Below is a small trained network, with its code and all its weights. Each question gives an input and a class and asks what happens when units are switched off, that is, made to give their printed mean instead of their output.

import numpy as np


def w(rows, s, z=0):
    codes = np.array(rows[::2]) - 128.0
    scale = np.full(codes.shape[1], s)
    scale[-1] = z or s
    return codes * scale


def norm(h):
    return h / np.sqrt((h * h).mean(-1, keepdims=True) + 1e-5)


def f(y):
    return np.maximum(y, 0)


def log_softmax(a):
    a = a - a.max(-1, keepdims=True)
    return a - np.log(np.exp(a).sum(-1, keepdims=True))


def net(x, mask):
    res = np.array(x, float).reshape(1, 8) / 4 @ E
    u = 0
    for l in range(2):
        y = f(norm(res) @ A[l][:, :-1].T + A[l][:, -1])
        res = res + np.where(mask[u : u + 13], y, B[l][:, -1]) @ B[l][:, :-1]
        u += 13
    return log_softmax(norm(res)[-1] @ U[:, :-1].T + U[:, -1])


A, B = {}, {}
E = w([
[173,130,91,29,148,79,192,56,75,61,91,90],'x0',
[138,122,123,129,130,138,139,131,128,144,115,132],'x1',
[177,251,68,125,111,130,140,185,200,108,105,82],'x2',
[132,126,122,129,134,132,119,132,123,124,129,128],'x3',
[126,127,126,129,131,125,129,131,126,130,120,124],'x4',
[124,126,130,124,127,125,140,122,142,132,124,127],'x5',
[60,91,37,93,9,182,89,118,142,102,69,114],'x6',
[120,129,124,122,134,125,131,118,141,133,134,130],'x7',
],0.014)
A[0] = w([
[143,27,147,164,148,166,109,168,157,138,147,126,136],'0.n0',
[208,198,67,87,133,129,152,143,153,83,126,117,3],'0.n1',
[184,159,208,118,251,68,164,113,96,138,125,94,86],'0.n2',
[164,203,76,140,105,115,118,156,173,124,98,91,6],'0.n3',
[190,185,88,64,122,108,165,97,109,93,103,92,5],'0.n4',
[163,245,84,140,112,141,134,187,192,127,130,123,67],'0.n5',
[120,95,144,132,116,151,144,86,159,150,169,142,109],'0.n6',
[123,152,168,149,131,116,146,126,138,163,115,140,91],'0.n7',
[181,130,213,152,208,107,151,128,133,136,153,137,170],'0.n8',
[132,79,141,124,105,152,118,127,135,114,160,121,44],'0.n9',
[187,95,100,35,136,95,174,59,70,79,110,124,72],'0.n10',
[214,228,188,143,226,106,156,172,144,140,147,118,153],'0.n11',
[199,133,134,67,158,135,141,90,84,121,136,109,133],'0.n12',
],0.013,0.0053)
B[0] = w([
[78,172,104,143,129,81,147,108,139,104,108,150,174],'0.n0',
[62,213,116,118,108,80,120,147,118,132,98,135,189],'0.n1',
[151,129,68,187,88,143,150,191,142,80,148,250,229],'0.n2',
[119,126,151,92,181,229,163,127,115,107,146,203,185],'0.n3',
[73,170,129,94,116,73,138,131,66,158,80,161,188],'0.n4',
[195,70,110,164,111,134,109,140,176,126,165,78,215],'0.n5',
[125,133,122,176,110,114,115,154,92,131,85,162,149],'0.n6',
[125,145,153,130,143,125,89,91,123,127,134,118,152],'0.n7',
[160,207,167,54,153,185,107,149,37,153,179,83,221],'0.n8',
[105,113,115,166,114,142,98,108,109,169,133,160,138],'0.n9',
[173,60,133,153,180,191,83,92,146,119,165,72,209],'0.n10',
[116,85,158,195,138,61,62,65,174,148,110,80,250],'0.n11',
[155,121,147,125,121,117,201,112,153,105,151,156,181],'0.n12',
],0.02,0.019)
A[1] = w([
[181,121,156,80,175,152,170,153,108,130,177,119,90],'1.n0',
[155,102,64,142,89,72,148,140,145,92,131,134,79],'1.n1',
[151,107,174,143,118,76,108,167,136,166,130,135,121],'1.n2',
[49,108,93,80,69,98,172,139,114,135,60,149,139],'1.n3',
[138,41,111,74,109,123,139,93,139,134,99,48,2],'1.n4',
[157,138,90,101,76,194,153,203,169,110,155,112,63],'1.n5',
[81,156,142,115,96,160,87,167,68,186,156,128,69],'1.n6',
[88,137,113,106,97,162,111,183,174,137,109,159,132],'1.n7',
[149,243,131,96,120,59,131,164,88,128,146,150,39],'1.n8',
[119,90,154,133,118,68,158,102,180,133,114,120,81],'1.n9',
[115,179,160,130,135,51,166,142,94,123,106,123,35],'1.n10',
[133,233,128,1,136,135,129,148,95,124,111,50,93],'1.n11',
[148,138,145,115,109,165,123,183,169,172,153,97,121],'1.n12',
],0.021,0.0032)
B[1] = w([
[137,145,116,136,19,181,137,212,119,103,166,168,184],'1.n0',
[87,164,194,60,133,145,159,152,115,166,120,139,161],'1.n1',
[91,62,104,10,97,206,241,210,155,153,69,30,204],'1.n2',
[127,164,65,84,28,175,39,181,212,106,101,42,222],'1.n3',
[79,64,228,124,148,62,147,21,71,176,36,71,185],'1.n4',
[154,107,150,164,155,82,214,63,68,75,164,229,202],'1.n5',
[183,195,105,109,162,19,160,112,209,112,98,137,204],'1.n6',
[160,93,101,127,127,216,106,119,63,81,173,199,201],'1.n7',
[20,92,112,42,202,95,227,57,135,157,37,109,248],'1.n8',
[155,198,134,141,174,98,67,147,85,165,164,107,149],'1.n9',
[116,173,156,108,195,98,164,143,51,185,127,184,180],'1.n10',
[101,185,35,164,4,151,7,196,215,105,111,171,204],'1.n11',
[192,135,175,142,101,137,129,202,33,126,211,117,182],'1.n12',
],0.015,0.013)
U = w([
[83,215,150,80,223,20,201,129,143,180,90,158,216],'0',
[208,99,147,141,120,178,171,137,89,64,216,220,182],'1',
[78,178,49,72,36,139,57,120,166,88,61,164,132],'2',
[120,23,186,100,109,121,109,4,94,121,64,75,6],'3',
[186,106,201,176,151,112,93,185,195,189,179,20,37],'4',
],0.012,0.0021)

Each question gives the input, the list of numbers given to net, and the class t.
The units are the neurons (one row each of A and B). Each row of codes is followed by its name. A weight is (code - 128) times the scale printed after its matrix; where a second scale follows, it is the last column's (A, B and U).
mask holds one flag per neuron, layer by layer. A switched-off neuron (its flag False) gives its mean, the last column of its row in B, instead of its output. The means were averaged over made-up inputs and are rounded, as every weight is.
A unit's drop is (log p(t) with every unit on - log p(t) with that unit switched off) / (log p(t) with every unit on - log p(t) with every unit switched off).
The circuit of an input: a set's keep is (log p(t) with only the set's units on - log p(t) with every unit switched off) / (log p(t) with every unit on - log p(t) with every unit switched off). Starting from the 12 units with the biggest drops (on a tie, the unit counted first), units are removed one at a time, each time the one whose removal leaves the highest keep (on an exact tie, the one counted first), for as long as the keep stays at least 0.8.
circuit, biggest first: the units of the circuit, biggest drop first
unit that matters most: the unit with the biggest drop
top k neurons: the k neurons with the biggest drops, biggest first
k most important neurons of layer l: the k neurons of layer l with the biggest drops, biggest first
drop of u: that unit's drop, to one decimal
input [0,-7,3,2,5,0,8,5], class 1: circuit, biggest first	[0.n11; 1.n5]
input [3,-1,-1,-7,-4,-5,6,4], class 3: 2 most important neurons of layer 0	[0.n8; 0.n2]
input [2,-7,-7,5,5,8,7,8], class 3: circuit, biggest first	[0.n2]
input [5,-6,0,-8,-2,-8,2,-2], class 3: top 3 neurons	[0.n8; 0.n10; 1.n4]
input [6,6,-2,5,-7,0,1,4], class 3: top 4 neurons	[0.n10; 1.n4; 0.n8; 0.n3]
input [-2,-8,1,-5,-5,3,-6,-3], class 4: top 2 neurons	[0.n11; 0.n4]
input [0,-2,4,3,7,1,-3,5], class 4: top 2 neurons	[0.n11; 0.n5]
input [3,-7,0,-3,-6,8,3,1], class 3: top 2 neurons	[0.n8; 0.n10]
input [8,-6,0,3,-3,-3,7,-3], class 3: top 2 neurons	[0.n10; 0.n8]
input [-2,-6,-8,-2,-5,1,2,-7], class 2: top 4 neurons	[0.n8; 1.n3; 0.n11; 0.n10]
input [-7,-8,0,0,-2,6,0,-4], class 0: 4 most important neurons of layer 0	[0.n10; 0.n0; 0.n11; 0.n2]
input [0,8,1,5,1,5,5,5], class 1: top 2 neurons	[0.n11; 0.n4]
input [-3,-7,1,3,2,-1,-6,0], class 4: 3 most important neurons of layer 0	[0.n11; 0.n4; 0.n1]
input [-4,5,2,6,-6,-8,1,-1], class 1: unit that matters most	0.n11
input [5,3,-4,7,5,6,3,-6], class 3: top 2 neurons	[1.n4; 0.n2]
input [2,6,-3,-6,-6,-4,8,-8], class 3: top 2 neurons	[0.n2; 0.n8]
input [0,-3,6,3,-1,7,0,7], class 4: 3 most important neurons of layer 0	[0.n5; 0.n11; 0.n2]
input [-1,-2,-7,7,-8,6,2,7], class 2: 2 most important neurons of layer 0	[0.n8; 0.n11]
input [-8,-5,7,-3,0,7,-1,-4], class 4: top 2 neurons	[0.n2; 0.n11]
input [-3,-3,2,8,0,-2,1,-7], class 1: circuit, biggest first	[0.n11]
input [-4,3,8,-7,0,2,-3,-3], class 4: drop of 0.n11	1.9
input [2,8,-7,6,-1,8,6,-1], class 3: drop of 0.n2	2.4
